Here is a tiny trained network, its code and every weight. The questions are about switching its units off for an input and a target symbol, where a switched-off unit gives its printed mean instead of its output.

import numpy as np


def w(rows, s, z=0):
    codes = np.array(rows[::2]) - 128.0
    scale = np.full(codes.shape[1], s)
    scale[-1] = z or s
    return codes * scale


def f(y):
    return np.maximum(y, 0)


def softmax(a):
    e = np.exp(a - a.max(-1, keepdims=True))
    return e / e.sum(-1, keepdims=True)


def log_softmax(a):
    a = a - a.max(-1, keepdims=True)
    return a - np.log(np.exp(a).sum(-1, keepdims=True))


def net(x, mask):
    ids = ['ΓΔΦΨαβεηθλμξπτω'.index(c) for c in x.split()]
    T = len(ids)
    res = E[ids] + P[:T]
    u = 0
    for l in range(2):
        r = res
        for j in range(3):
            rows = slice(2 * j, 2 * j + 2)
            q, k, v = (r @ M[l][rows].T for M in (Q, K, V))
            z = softmax(np.where(np.tri(T) > 0, q @ k.T / 2**0.5, -1e9)) @ v
            o = O[l][rows]
            res = res + np.where(mask[u + j], z, o[:, -1]) @ o[:, :-1]
        u += 3
        y = f(res @ A[l][:, :-1].T + A[l][:, -1])
        res = res + np.where(mask[u : u + 8], y, B[l][:, -1]) @ B[l][:, :-1]
        u += 8
    return log_softmax(res[-1] @ U[:, :-1].T + U[:, -1])


Q, K, V, O, A, B = {}, {}, {}, {}, {}, {}
E = w([
[91,182,225,149,35,154,175,196,187],'Γ',
[164,75,199,112,80,153,87,111,151],'Δ',
[47,83,135,160,87,145,121,36,148],'Φ',
[25,172,116,99,94,131,104,143,56],'Ψ',
[39,189,115,213,75,31,115,67,139],'α',
[110,87,166,207,24,123,132,2,228],'β',
[26,222,151,162,90,175,82,105,130],'ε',
[113,193,236,217,86,187,119,104,231],'η',
[57,44,137,70,68,131,128,105,87],'θ',
[105,118,189,90,88,165,112,182,100],'λ',
[87,80,135,121,130,183,135,132,97],'μ',
[147,181,154,215,161,75,66,146,131],'ξ',
[100,98,167,174,176,198,141,130,114],'π',
[127,49,151,153,20,108,167,71,164],'τ',
[85,147,183,212,198,203,117,127,164],'ω',
],0.0098)
P = w([
[78,59,156,124,177,130,109,170,127],'0',
[169,86,119,147,77,205,94,186,79],'1',
[154,106,149,139,82,170,115,162,55],'2',
[151,125,2,161,107,174,176,186,149],'3',
[133,105,89,95,164,130,137,172,142],'4',
[193,179,107,118,123,139,197,120,83],'5',
[178,103,153,202,113,157,117,106,50],'6',
[141,96,123,70,174,94,141,147,150],'7',
[139,97,24,156,139,118,120,179,201],'8',
[167,125,208,185,140,123,157,69,52],'9',
[200,167,119,89,167,101,180,100,97],'10',
[110,98,66,93,195,76,144,145,222],'11',
[116,118,153,161,95,84,124,78,162],'12',
[144,171,158,167,133,123,161,1,87],'13',
],0.0098)
Q[0] = w([
[108,125,129,120,126,129,130,127,121],'0.h1',
[116,126,126,130,153,114,133,121,126],'0.h1',
[169,162,14,92,119,162,140,159,201],'0.h2',
[232,202,59,127,102,180,188,83,56],'0.h2',
[194,176,3,104,121,167,167,134,171],'0.h3',
[210,175,137,142,98,148,156,75,35],'0.h3',
],0.045)
K[0] = w([
[133,137,118,119,119,138,131,122,125],'0.h1',
[139,125,118,138,126,117,120,133,117],'0.h1',
[122,92,138,240,57,178,86,150,43],'0.h2',
[85,66,40,174,99,152,56,225,216],'0.h2',
[103,65,86,255,41,184,45,204,105],'0.h3',
[95,84,46,115,130,124,75,209,244],'0.h3',
],0.041)
V[0] = w([
[29,150,159,86,108,78,182,126,123],'0.h1',
[56,76,208,67,146,154,95,137,192],'0.h1',
[62,192,101,98,86,177,57,4,159],'0.h2',
[123,220,164,181,118,71,104,182,126],'0.h2',
[156,129,187,159,28,71,189,167,207],'0.h3',
[157,182,179,165,149,232,88,112,196],'0.h3',
],0.019)
O[0] = w([
[169,89,158,152,194,155,97,146,138,146],'0.h1',
[100,148,110,94,228,132,100,208,37,115],'0.h1',
[167,78,166,156,96,83,210,210,105,203],'0.h2',
[175,145,94,187,147,184,150,69,28,232],'0.h2',
[114,86,113,206,73,141,30,160,121,254],'0.h3',
[130,165,254,125,106,115,117,92,88,137],'0.h3',
],0.0099,0.0062)
A[0] = w([
[13,123,111,93,33,168,180,108,83,254],'0.n1',
[171,64,148,66,75,251,146,114,148,121],'0.n2',
[134,154,56,80,175,133,231,110,152,112],'0.n3',
[121,182,126,98,113,128,97,128,210,68],'0.n4',
[140,106,102,89,116,118,138,182,218,155],'0.n5',
[125,160,103,44,152,126,88,112,204,76],'0.n6',
[120,165,131,63,119,230,158,156,133,49],'0.n7',
[200,123,198,176,188,238,127,147,231,141],'0.n8',
],0.012,0.0043)
B[0] = w([
[181,156,139,120,177,122,96,202,97,255],'0.n1',
[117,207,133,129,164,140,110,201,86,178],'0.n2',
[199,160,198,205,70,173,91,191,185,169],'0.n3',
[254,87,107,98,143,152,114,150,111,187],'0.n4',
[89,251,85,161,181,70,96,82,79,229],'0.n5',
[218,49,159,143,70,68,161,110,50,177],'0.n6',
[109,76,97,148,125,76,133,58,166,153],'0.n7',
[127,152,112,87,129,123,111,189,75,202],'0.n8',
],0.0096,0.0079)
Q[1] = w([
[122,97,99,83,149,113,144,114,134],'1.h1',
[58,87,80,7,89,216,194,69,241],'1.h1',
[170,160,143,154,142,85,99,141,97],'1.h2',
[35,78,114,66,127,217,205,82,213],'1.h2',
[176,136,148,181,119,110,99,118,137],'1.h3',
[3,66,82,37,84,184,131,97,191],'1.h3',
],0.049)
K[1] = w([
[149,166,144,92,136,111,86,172,113],'1.h1',
[185,210,99,138,7,138,166,130,125],'1.h1',
[108,88,126,137,172,114,116,98,128],'1.h2',
[152,177,116,124,29,117,150,92,131],'1.h2',
[93,65,146,145,179,103,116,119,113],'1.h3',
[179,213,99,125,2,112,139,125,133],'1.h3',
],0.054)
V[1] = w([
[101,198,178,111,196,141,114,2,115],'1.h1',
[104,87,39,250,137,194,120,34,150],'1.h1',
[193,204,124,233,155,34,190,96,177],'1.h2',
[74,121,85,83,169,63,30,110,202],'1.h2',
[155,186,60,176,211,187,173,192,139],'1.h3',
[170,22,49,103,177,115,167,87,34],'1.h3',
],0.0092)
O[1] = w([
[78,2,117,114,220,110,146,96,109,94],'1.h1',
[151,103,176,219,185,152,113,122,155,89],'1.h1',
[164,94,112,145,151,47,92,161,137,76],'1.h2',
[146,87,127,103,105,189,66,99,131,141],'1.h2',
[200,177,91,106,161,149,167,165,200,253],'1.h3',
[45,97,128,120,155,183,148,137,236,237],'1.h3',
],0.0071,0.02)
A[1] = w([
[135,120,117,194,68,78,165,8,185,28],'1.n1',
[126,152,125,82,137,76,127,116,122,35],'1.n2',
[87,135,135,77,91,128,146,120,106,166],'1.n3',
[149,163,217,59,174,77,117,80,149,3],'1.n4',
[116,173,163,114,122,124,82,109,157,190],'1.n5',
[122,147,71,119,83,141,173,144,144,65],'1.n6',
[85,96,124,126,111,106,105,107,69,25],'1.n7',
[125,110,75,115,60,128,123,118,84,164],'1.n8',
],0.013,0.0057)
B[1] = w([
[97,235,32,210,31,112,202,148,20,164],'1.n1',
[142,90,227,79,103,141,110,104,138,159],'1.n2',
[141,105,192,154,192,97,106,111,204,188],'1.n3',
[44,55,44,148,72,198,145,153,114,162],'1.n4',
[114,120,194,11,103,93,77,80,187,211],'1.n5',
[85,58,149,141,226,86,81,80,131,251],'1.n6',
[255,142,95,95,62,167,161,139,151,157],'1.n7',
[120,72,180,175,215,111,148,140,142,214],'1.n8',
],0.0082,0.019)
U = w([
[137,92,113,150,92,204,33,146,115,97],'Γ',
[153,87,168,90,195,161,113,187,150,254],'Δ',
[53,131,126,68,182,67,166,163,143,104],'Φ',
[138,153,126,138,148,170,154,185,215,106],'Ψ',
[128,69,119,190,194,162,136,176,129,134],'α',
[83,55,179,161,86,97,106,238,161,62],'β',
[158,113,213,108,164,126,253,159,124,56],'ε',
[128,117,226,168,141,126,100,141,92,78],'η',
[182,136,106,90,157,84,128,176,114,118],'θ',
[156,69,165,146,154,130,137,94,203,182],'λ',
[148,73,123,160,91,90,161,67,194,230],'μ',
[132,166,135,91,204,189,145,60,105,133],'ξ',
[183,54,118,80,114,155,193,128,170,89],'π',
[112,82,67,122,143,100,33,153,163,56],'τ',
[50,81,142,94,109,188,152,139,165,63],'ω',
],0.0046,0.0094)

Each question gives the input, a string of symbols that net reads in full, and the target symbol t.
The units are the heads (2 rows each of Q, K, V and O) and the neurons (one row each of A and B). Each row of codes is followed by its name. A weight is (code - 128) times the scale printed after its matrix; where a second scale follows, it is the last column's (O, A, B and U).
mask holds one flag per unit, layer by layer, with each layer's heads first. A switched-off unit (its flag False) gives its mean, the last column of its rows in O or B, instead of its output. The means were averaged over made-up inputs and are rounded, as every weight is.
A unit's drop is (log p(t) with every unit on - log p(t) with that unit switched off) / (log p(t) with every unit on - log p(t) with every unit switched off).
The circuit of an input: a set's keep is (log p(t) with only the set's units on - log p(t) with every unit switched off) / (log p(t) with every unit on - log p(t) with every unit switched off). Starting from the 12 units with the biggest drops (on a tie, the unit counted first), units are removed one at a time, each time the one whose removal leaves the highest keep (on an exact tie, the one counted first), for as long as the keep stays at least 0.8.
circuit, biggest first: the units of the circuit, biggest drop first
unit that matters most: the unit with the biggest drop
top k neurons: the k neurons with the biggest drops, biggest first
k most important neurons of layer l: the k neurons of layer l with the biggest drops, biggest first
input ξ ξ Φ α τ π Φ α ε, target α: unit that matters most : 1.h1
input α Δ ξ α α τ, target Ψ: circuit, biggest first : 1.h1, 0.h3, 1.h3, 0.h1
input τ α ξ Γ τ ξ α α Φ η, target Γ: circuit, biggest first : 0.h3, 0.h2, 1.h2, 1.h3
input α ξ α τ α β ε Δ α ω Ψ α, target ω: circuit, biggest first : 0.h3, 1.n4
input α α α ξ α τ α α α, target μ: 2 most important neurons of layer 0 : 0.n1, 0.n2
input β π α α λ τ θ Γ α ξ α η, target η: 2 most important neurons of layer 1 : 1.n8, 1.n3
input β α β Δ α Ψ τ Γ α α, target η: circuit, biggest first : 0.h3, 1.h3
input λ α α ξ β α β ξ ξ α, target ξ: top 3 neurons : 1.n1, 1.n4, 0.n1
input ε α λ β, target Φ: circuit, biggest first : 1.h1, 0.h3, 0.h1
input ξ α ε π, target α: circuit, biggest first : 0.h2, 1.h1
input Γ α π η ξ ε μ ξ, target ε: circuit, biggest first : 0.h2, 0.h3
input ξ ω ξ Ψ α α α α β λ, target α: circuit, biggest first : 0.h2, 1.h1, 1.n5
input ξ Ψ τ ξ ω β α Ψ β α α Γ η, target α: circuit, biggest first : 0.h2, 1.h1, 1.n5, 0.h1
input Φ α α β β β Δ α α Φ π α α Γ, target α: 3 most important neurons of layer 1 : 1.n5, 1.n8, 1.n6
input ξ Γ Δ α β ε ξ α Φ Δ, target α: circuit, biggest first : 0.h2, 1.h1, 1.n5
input α β α θ β α ω ε Ψ α Φ, target Ψ: top neuron : 0.n3
input α Δ Γ α π α ξ α Φ β Ψ ξ α, target Ψ: top 2 neurons : 0.n3, 1.n1
input Φ β α α ξ τ, target α: circuit, biggest first : 0.h3, 1.n5, 0.h2
input τ α α, target Γ: 2 most important neurons of layer 1 : 1.n6, 1.n3
input β τ α ξ θ ξ α ξ β α, target η: unit that matters most : 0.h1
input ξ ξ α Φ Γ α ξ μ α α, target μ: 2 most important neurons of layer 1 : 1.n1, 1.n8
input Φ τ ξ ω π ω ω η α π τ α, target π: top 4 neurons : 0.n5, 0.n4, 1.n4, 0.n6
input θ α Ψ ξ ω β ε Γ α Φ, target Γ: top 2 neurons : 0.n5, 0.n7
input λ α ξ α λ Φ τ ξ, target Φ: 2 most important neurons of layer 0 : 0.n5, 0.n6
input Φ ε ξ α β Φ, target α: circuit, biggest first : 0.h3, 1.n5
input α η λ α ξ ξ ξ Φ α α Ψ Δ, target Ψ: circuit, biggest first : 0.h1, 1.h1, 0.h3, 1.h3
input β λ α ξ α α, target ξ: unit that matters most : 0.h1
input α μ Φ Φ α, target Φ: 2 most important neurons of layer 0 : 0.n5, 0.n8
input Ψ β α Φ ε Φ ξ μ, target Φ: 2 most important neurons of layer 0 : 0.n5, 0.n6
